In the rows, 128 means zero.
Each row has a class, written after it.
[159 138 152 117 115  78 171 119  85 115  95  83 113 138 109 124 160 109
 120 132 171 118 128 150 121 155 147 118 185  76  80 154  91 136  80 113
 121 120 148 126 135 129]	Boti
[160 171  83  68 134 122 117 157 137 103 145 133 112  67 162 132 110 120
 150 122  68  55 106  76 137 113 160 132 180 102 115 140 151 145 126 114
 123 112 122 120 141 148]	zud
[136 147 163  95 157 121  90 201  93 154 123 139 177 120  84 131 152 109
  73 143  68 109 101 115 149  89 146  98 145 116 138  92 168 113 107 109
 112  92 166 135 104 106]	vam
[148 161 136 101 107  69 193 119  45 120  91 117 143 157  95 109 161 119
 118 164 112 137  99 148 131 131 142 131 147 111 131 157 131 141  89 112
 117 102 184 133 124 130]	zud
[147 136 137 125 113  70 155 116  83 104  85  70 111 129 110 137 167 130
 112 143 163 133 115 145 125 155 139 115 172  83  88 148  88 138  75 110
 120 126 165 128 131 124]	Kevo
[123 157 180 101 156 110 118 224 100 165 132 138 170 150  94 125 147 107
  67 143  79 108  89 115 147  89 137  84 126 116 137  86 165  98 133 100
 119 106 145 135 119 129]	lozi
[150 144 156 115 122  83 152 124  70 113 102  84 108 134 115 127 158 109
  88 123 157 148 137 152 136 150 153 122 161  74 104 155  98 131  76 110
 118 128 174 126 134 138]	Ravin
[149 170 130 118 113  72 150 107  50 116 105 127 149 159  83  86 159 119
 105 162 110 164 107 143 142 117 134 131 144 100 131 156 103 148  85 108
 110  99 181 133 105 137]	muzo
[126 153 158  83 152 118 128 199 121 155 122 150 189 134  85 118 155 101
  87 143  66 115  91 114 161 103 138 103 154 130 153  88 189 103 114 111
 123  86 166 146 130 118]	zud
[147 133 150 116 111  76 146 111  80 106  91  72 114 137 103 119 160 119
 126 120 157 139 135 148 110 142 126 110 152  87  83 147  97 130  78 134
 115 132 165 120 134 129]	movif
[121 152 157  87 164 128 111 223 106 149 118 167 170 157 106 114 161 111
  86 145  84 104  96 117 139  77 146 111 128 137 165 123 144 100 127 100
 112  90 196 140  97 113]	Relak
[135 148 167  81 163 122 134 208 101 157 146 148 184 133  88 120 160 110
  76 144  82  98  98 120 146  98 149  95 154 111 127  86 160 103 117 103
 124  91 140 127 108 119]	Boti
[123 147 163  89 160  98 140 202 112 158 135 138 174 141  79 101 164  92
  71 138  76 116  99 120 157  91 147  93 142 115 137  86 180 111 125 104
 117  91 167 141 107 123]	Bizi
[194 164 106 142 139 107 130 179  99 114 148 131 142  97 151 107 135  95
 140 154  95  91 119  90 129  89 169 150 201 107  92 167 127 158 110 130
 130 125 130 103 130 151]	Relak
[140 169 181 124 153  90 156 189  81 157 150  78 172 143  82 166 115 122
  63 163  89  87  81 130 133 149 141  68 124 119 113  99 148 111 109 101
 118 120 177 160 108 113]	Bizi
[134 170 142 114 129  64 173 125  37 122 110 117 141 166  85  88 172 125
  95 171 121 158 102 142 139 114 147 125 159 108 115 147 108 148  84 113
 112 100 166 113 105 138]	pogat
[150 167 181 143 149 104 138 199  70 157 154  99 169 127  84 175 105 121
  72 146  96  93  86 131 118 152 158  76 118 132 105 106 119 105 108 111
 102 130 175 149 113 103]	Relak
[165 160 142 124 116  66 141 116  29 121 101 108 151 164  82 102 161 121
 104 167 115 160 105 141 129 122 148 127 134  97 135 157 111 139  77 111
 112 108 173 135 103 141]	vam
[107 141 148  73 166 105 111 210 106 147 108 154 158 135 111 131 169 130
  80 167  85 105  93 113 138  86 129  91 149 125 175 115 154 104 106  99
 126  88 181 140  94 122]	Kevo
[161 159 108  69 143 120 111 186 143  99 153 125 106  66 160 125 137 109
 149 120  71  72 116  77 122  96 158 121 168  89 108 130 148 145 117 122
 117 106 116 131 122 144]	lif
[189 157  73  94 135 107 135 154 102 113 162 144  91  71 179 112 136 122
 160 117 110  99 139  80 134  87 173 143 199  87 112 153 118 138 105 134
 135 135  77  81 143 165]	Boti
[120 151 181  90 172 119 111 216 111 154 138 147 175 138  80 110 155 111
  69 149  75 115  90 117 156  98 143  95 163 121 122  85 169 100 113 105
 119  80 165 121 117 120]	pogat
[140 171 147 114 109  60 183 122  30 122 105 105 137 170 106 108 150 129
 112 156 116 146  95 147 131 127 147 120 136 102 120 149 114 146 100 114
 113 115 162 131 116 139]	lozi
[155 154  76  79 139 117 103 170 124 100 148 117  89  58 167 134 135 129
 137 122  76  68 103  70 136 101 163 122 176  87 103 135 132 149 115 112
 115 116 128 102 114 140]	Kevo
[122 152 168  88 159 119  97 200 123 151 132 167 187 136  78 109 148 102
  72 143  71 118  91 108 166  93 134 102 147 116 150  93 161 105 119 107
 114  88 150 138 127 112]	muzo
[144 138 156 136 111  79 165 135  87 113  98  95 112 143 102 124 162 110
 119 113 159 140 134 145 129 141 146 130 162  97  76 154  83 134  88 126
 109 125 192 120 132 112]	Relak
[141 162 186 122 154 105 133 190  77 164 140  82 186 118  81 168 109 133
  75 159  92  89  80 122 110 134 128  56 125 133 115  97 148 115 104 124
 111 126 161 153 110 105]	movif
[144 169 191 143 152 106 144 200  73 161 152 106 184 132  86 167 112 119
  67 146  85  93  77 128 133 142 157  87 118 133 109 107 133 116 112 119
  98 122 170 145 113  96]	Relak
[108 145 152  81 161 115 114 222 111 146 124 171 160 151 111 118 168 112
  82 128  80 116 110 109 139  74 150 113 133 134 165 118 147 102 119 113
 112  90 186 142 101 115]	Relak
[133 149 173  95 168 106 123 227 103 156 136 150 168 128  90 108 153 104
  52 147  75 130 106 115 162  96 143  93 143 107 145  85 170 106 112 100
 116  95 171 132 120 125]	Ravin
[152 165 143 128 111  65 179 120  32 120 108 127 139 163  97 101 163 128
 109 148 111 144 111 143 137 122 163 139 122 113 117 151 102 147  95 113
 101 116 176 124 110 123]	Relak
[129 150 166  96 162 100 136 201 120 153 138 133 180 159  73  86 165  94
  75 137  72 133  93 126 166  93 136  88 131 109 129  85 183 106 120 113
 106  83 177 138 113 124]	Bizi
[ 99 159 157  65 160 106 108 222  95 149 123 155 170 158 114 127 148 120
  84 147  81 112  82 122 128  85 141  97 134 130 177 111 155  97 131  99
 126 100 161 149 112 131]	lozi
[142 172  88  64 137 113 110 170 117 104 155 129 102  80 178 141 105 120
 139 116  79  64  99  77 124 113 167 125 173  97 120 130 136 140 136 116
 124 130 108 115 139 152]	lozi
[106 144 142  76 161 103 122 202 117 143 117 150 169 170  99 108 160 113
  73 151  78 120  95 117 153  85 139 101 133 123 182 117 165 101 128 102
 124  83 188 147 105 124]	Bizi
[132 169 187 115 168 106 120 197  81 155 148  92 170 126  78 154 115 128
  69 162 106  83  68 128 125 145 144  66 160 131 102 101 140 107  98 105
 120 113 155 143 119 109]	pogat
[170 160  94  81 139 124  90 160 112 111 151 138 114  79 154 129 117 130
 145 120  69  79 116  71 135  99 167 137 168  93 114 134 142 137 117 120
 117 110 123 114 124 142]	vam
[156 169 146 131 111  68 165 129  33 121 109 132 145 162  92  95 163 123
 107 149 106 156 114 146 143 108 162 142 119 118 122 154 101 157  95 112
 100 116 177 126 101 130]	Relak
[128 166 156 130 127  97 170 111  48 112 129  69 133 159  98  99 177 135
 101 149 124 146  92 133 175 124 154 121 129  92 113 161  98 150  82 121
 121 105 152 117 109 130]	pogat
[130 164 184 126 166 107 124 202  85 159 150  86 168 122  79 171 115 129
  59 164 111  81  70 123 122 150 141  60 159 126 104 105 132 102  94 105
 121 115 155 141 117 105]	pogat
[148 162 167 115 115  81 165 116  60 109 116  73 142 146  92  98 192 115
 125 140 121 143  97 137 154 118 154 120 119  90 123 161 107 143  85 121
 114 106 155 148 107 129]	lif
[150 160  89  78 136 104 132 162 132 102 166 121 109  81 158 121 121 111
 132 121  65  81 113  89 135 108 167 127 154  90 109 129 152 150 132 120
 117 119 133 113 122 151]	Bizi
[164 171  80  64 137 137  82 159 134  96 155 149 116  72 159 119 126 119
 136 120  70  78 105  74 143  92 158 140 176  87 113 140 128 140 120 111
 117 109 124 112 130 144]	muzo
[192 164  78  92 137 105 104 149 101 117 141 138 101  66 172 110 123 119
 172 118  99  95 124  76 124  81 156 138 190 103 110 147 130 135 118 147
 119 149  94  77 147 157]	movif
[152 167 188 118 158 105 135 208  70 162 145 102 170 120  80 169 106 121
  43 162 100  97  81 124 134 151 155  68 136 110 121 105 136 103 109  95
 111 116 183 151 118 115]	Ravin
[128 158 151 122 109  94 156  89  28 117 112  74 144 166  88 114 182 141
 116 142 125 149 103 124 169 119 159 130 114  96 141 167 100 148  83 122
 124 117 159 138 104 117]	vam
[136 170 167 116 150 107 143 186  88 158 136  95 182 117  79 176 107 130
  80 162  97  71  79 123 132 153 136  73 149 140 128 102 145 102 108 101
 132 118 163 165 126 109]	zud
[135 173 177 118 151 111 110 179  84 159 145 101 175 121  86 174 106 121
  63 154  86  72  75 115 127 139 140  75 144 122 119 113 132 106 105 101
 111 119 161 151 116  96]	muzo
[178 167 103 108 127 107 138 164 114 109 131 130 149  94 144 122 130  98
 149 172  92  89 118  91 131  98 160 143 216 108 116 170 149 161 109 125
 146 118 127 120 151 165]	zud
[170 135 174 120 108  62 160 126  97 104  81  84 116 129 107 123 163 102
 124 139 152 134 128 152 115 146 142 124 174  84  88 153 103 137  77 120
 118 117 151 147 141 126]	lif
[137 143 150 106 100  79 166 113 101 111  84  90 116 143  95 128 162 116
 127 121 160 133 129 144 133 149 125 128 175 101  93 151 111 137  80 121
 126 123 172 134 150 124]	zud
[175 156  98  75 138 110  92 177 142  95 145 136 108  58 166 119 134 101
 153 115  70  81 111  82 125  95 164 135 177  88 105 134 148 146 120 127
 119 114 106 127 126 152]	lif
[109 148 160  66 163 102 125 211 111 144 121 144 165 163 101 121 162 114
  73 151  86 108 100 123 142  87 132 100 136 123 174 115 164 103 118  96
 132  96 186 149 103 128]	Bizi
[197 156 111 135 137 108  87 168  96 112 132 117 132 100 139 119 127 100
 135 166  95  89 132  88 125  86 153 136 203  90  96 170 132 154 101 123
 141 128 121 103 130 159]	vam
[112 156 149  62 164 121  98 202 113 144 116 172 185 134 102 115 160 118
  77 160  88 106  91 111 146  76 130 113 157 132 185 121 147 104 117 100
 130  87 170 150 116 121]	muzo
[126 167 148 132 132  88 183 113  50 118 131  72 136 159  92  89 174 132
 105 145 130 159  95 136 168 131 154 114 137  93 114 154  97 144  79 123
 108  95 161 114 113 127]	pogat
[110 151 156  69 175 115 119 219 107 152 124 163 172 136 112 114 162 116
  58 155  83 122  98 111 151  82 142 108 144 122 181 110 156 101 120  96
 123  87 181 149  99 129]	Ravin
[167 163  94  84 139 125  81 164 114 104 149 130 115  81 155 132 112 127
 148 125  61  84 115  71 140  98 173 134 168  94 113 132 138 147 125 117
 121 119 124 119 126 141]	vam
[197 157  72 104 140 114  91 153  86 117 140 141  93  74 163 116 123 123
 155 119 102 102 135  74 140  76 166 137 196  94 117 157 119 131 106 136
 129 136  99  79 143 150]	vam
[126 143 158 101 156  99 119 197 117 150 139 133 173 151  78 101 157  95
  74 143  67 120  98 124 153  94 148  83 136 115 140  90 180 108 121 100
 117  96 162 142 110 119]	Bizi
[144 160 157 133 108  92 142 102  44 110 117  73 143 165  81 116 166 134
 108 154 112 159 109 129 170 127 153 119 112  91 137 164  96 147  78 119
 116 113 175 132 109 123]	vam
[118 147 149  65 168 121 126 217 104 149 122 161 172 140 107 120 165 117
  85 162  98  97 104 124 131  88 143  99 155 121 172 114 147 100 121  95
 132  89 165 139 102 129]	Boti
[113 151 145  89 162 116 110 226  97 145 121 171 170 159 108 120 161 118
  89 144  78 110 101 111 138  81 151 114 136 136 168 119 147 101 119 106
 116  88 195 145 102 110]	Relak
[133 155 145 112 121  82 168 109  41 108 105  75 128 160 105 102 189 126
 107 144 122 157  92 138 171 122 158 121 129  89 136 164  97 151  80 118
 110 111 164 130 102 132]	Kevo
[160 155 134 118 114  62 170 108  35 117  93 111 138 152  95 100 167 135
 107 166 119 153  96 151 135 128 148 124 140  98 114 151 112 144  86 110
 103 105 173 117 109 135]	Kevo
[100 159 163  66 160 110 108 217  98 158 117 159 173 147 111 131 152 123
  77 145  85 107  85 120 136  80 130  94 139 133 176 105 162 102 125  98
 131 101 161 149 106 128]	lozi
[202 150 128 119 140 102 114 186 125 106 130 119 143  84 151 111 147  80
 143 167  94  89 119  99 111  85 157 131 218  83  97 171 143 152  97 122
 139 106 117 130 126 161]	lif
[183 155  70  94 139  95 120 163  91 110 144 134  86  71 168 113 143 124
 154 127 104 103 119  70 143  85 169 135 212  94 110 152 123 140 102 134
 128 137 100  76 146 154]	Kevo
[144 162 173 123 151 106 155 195  73 158 152  90 173 123  84 186 112 127
  68 169 105  82  85 130 120 158 155  63 143 112 114 104 118 107 103 101
 120 118 156 154 106 108]	Boti
[162 138 154 134 107  53 181 110  93 112 102  65 116 143  98 117 156 106
 107 135 157 152 111 151 140 150 147 105 154  75  99 159  94 132  83 117
 116 127 167 134 137 131]	Bizi
[147 159 150 131 112  94 141  93  37 112 115  71 143 161  84 103 171 130
 111 144 116 153 105 132 168 123 156 122 111  89 141 169 101 143  79 117
 115 105 176 132 101 127]	vam
[200 154  94 102 138 100 107 167 110 111 137 148 101  67 157 102 136 102
 162 126 104 104 136  83 137  70 167 134 208 100 115 157 131 141 108 139
 131 130  80  97 151 154]	lif
[196 158 102  95 140  97 118 172 121 107 142 138  98  68 168 117 138 100
 162 123 108 109 137  87 125  88 160 137 202  93 108 153 123 134 101 145
 128 133  90 106 150 162]	lif
[130 165 147 129 115  98 178 115  46 115 128  91 139 162  99 105 178 120
 107 123 119 149 101 129 172 122 170 136 105 100 130 165  88 150  93 128
  99 112 171 125 105 115]	Relak
[ 99 158 164  58 160 107 109 223  94 150 120 152 170 153 111 132 157 122
  74 145  91 103  90 118 131  78 138  94 146 132 172 113 157 100 122 103
 133  99 162 152 113 132]	lozi
[109 158 154  66 159 121  95 200 118 147 115 173 174 140  97 124 154 129
  71 164  85  97  99 107 144  78 117 104 146 132 179 119 147 103 113  95
 126  87 178 147 111 117]	muzo
[144 167 149 117 123  68 170 122  38 123 112 112 143 154  93 101 170 121
  98 169 117 151  94 141 135 125 154 131 158 103 114 148 117 145  82 112
 116 104 164 114 110 139]	pogat
[143 164 175 111 153 108 142 193  74 158 151 100 186 119  89 184 119 126
  74 165  98  80  79 131 119 156 159  71 151 114 118  98 135 104 102 104
 126 117 157 157 111 112]	Boti
[151 167 153 111 124  64 183 129  33 125 113 116 139 158  98  90 161 122
  83 160 111 162 116 139 150 121 159 136 135  96 131 146 116 149  93 103
 110 109 174 130 111 145]	Ravin
[122 147 160  95 160 104 130 198 116 155 143 132 170 144  82 107 163  94
  72 134  70 122  99 124 159  97 138  89 133 115 137  81 181 106 118 108
 116  98 166 134 108 119]	Bizi
[159 161 157 110 116  65 165 134  45 120 100 111 145 154  86 108 170 115
 116 156 116 144 111 148 119 124 147 121 141  99 121 150 124 141  82 111
 110 100 170 141 111 131]	lif
[130 142 163 110 158 107 112 203 102 151 126 132 172 132  80 119 153 114
  71 159  70 114  88 113 159 100 146  86 147 121 134  92 161 111 121 104
 115  95 165 127 111 115]	Kevo
[159 164  83  65 142 127  99 162 124 104 147 127 111  62 167 119 119 124
 153 113  67  64 111  73 120  91 163 123 155  94 106 129 148 152 132 131
 102 118 115 107 122 143]	movif
[131 167 182 125 149  84 150 172  87 162 156  78 167 141  73 165 104 114
  65 151  92  88  80 129 132 154 151  65 130 130 115 102 140 111 115 105
 107 126 166 157 109 101]	Bizi
[105 144 154  67 166  99 105 219 110 141 107 159 175 142 100 127 174 130
  74 172  86 112  95 116 137  83 130  92 153 127 170 109 160 107 107 104
 128  87 180 146 106 130]	Kevo
[105 150 153  60 161 105 124 196 117 140 121 148 168 157 104 119 165 112
  66 155  80 110  97 124 147  85 131 105 132 133 178 109 166 110 120 105
 129  97 177 152 100 129]	Bizi
[176 161 119 130 151 109 126 175 109 116 152 123 134  96 146 114 134  99
 128 173 108  90 113  99 121 102 144 133 224  95  81 165 136 151  90 131
 137 112 117  89 127 163]	pogat
[195 167 106 149 134 109 123 180  98 114 141 130 131  91 159 117 134  88
 144 154  91  85 114  96 131  86 171 151 193  98  81 171 121 165 115 131
 119 136 129  92 128 143]	Relak
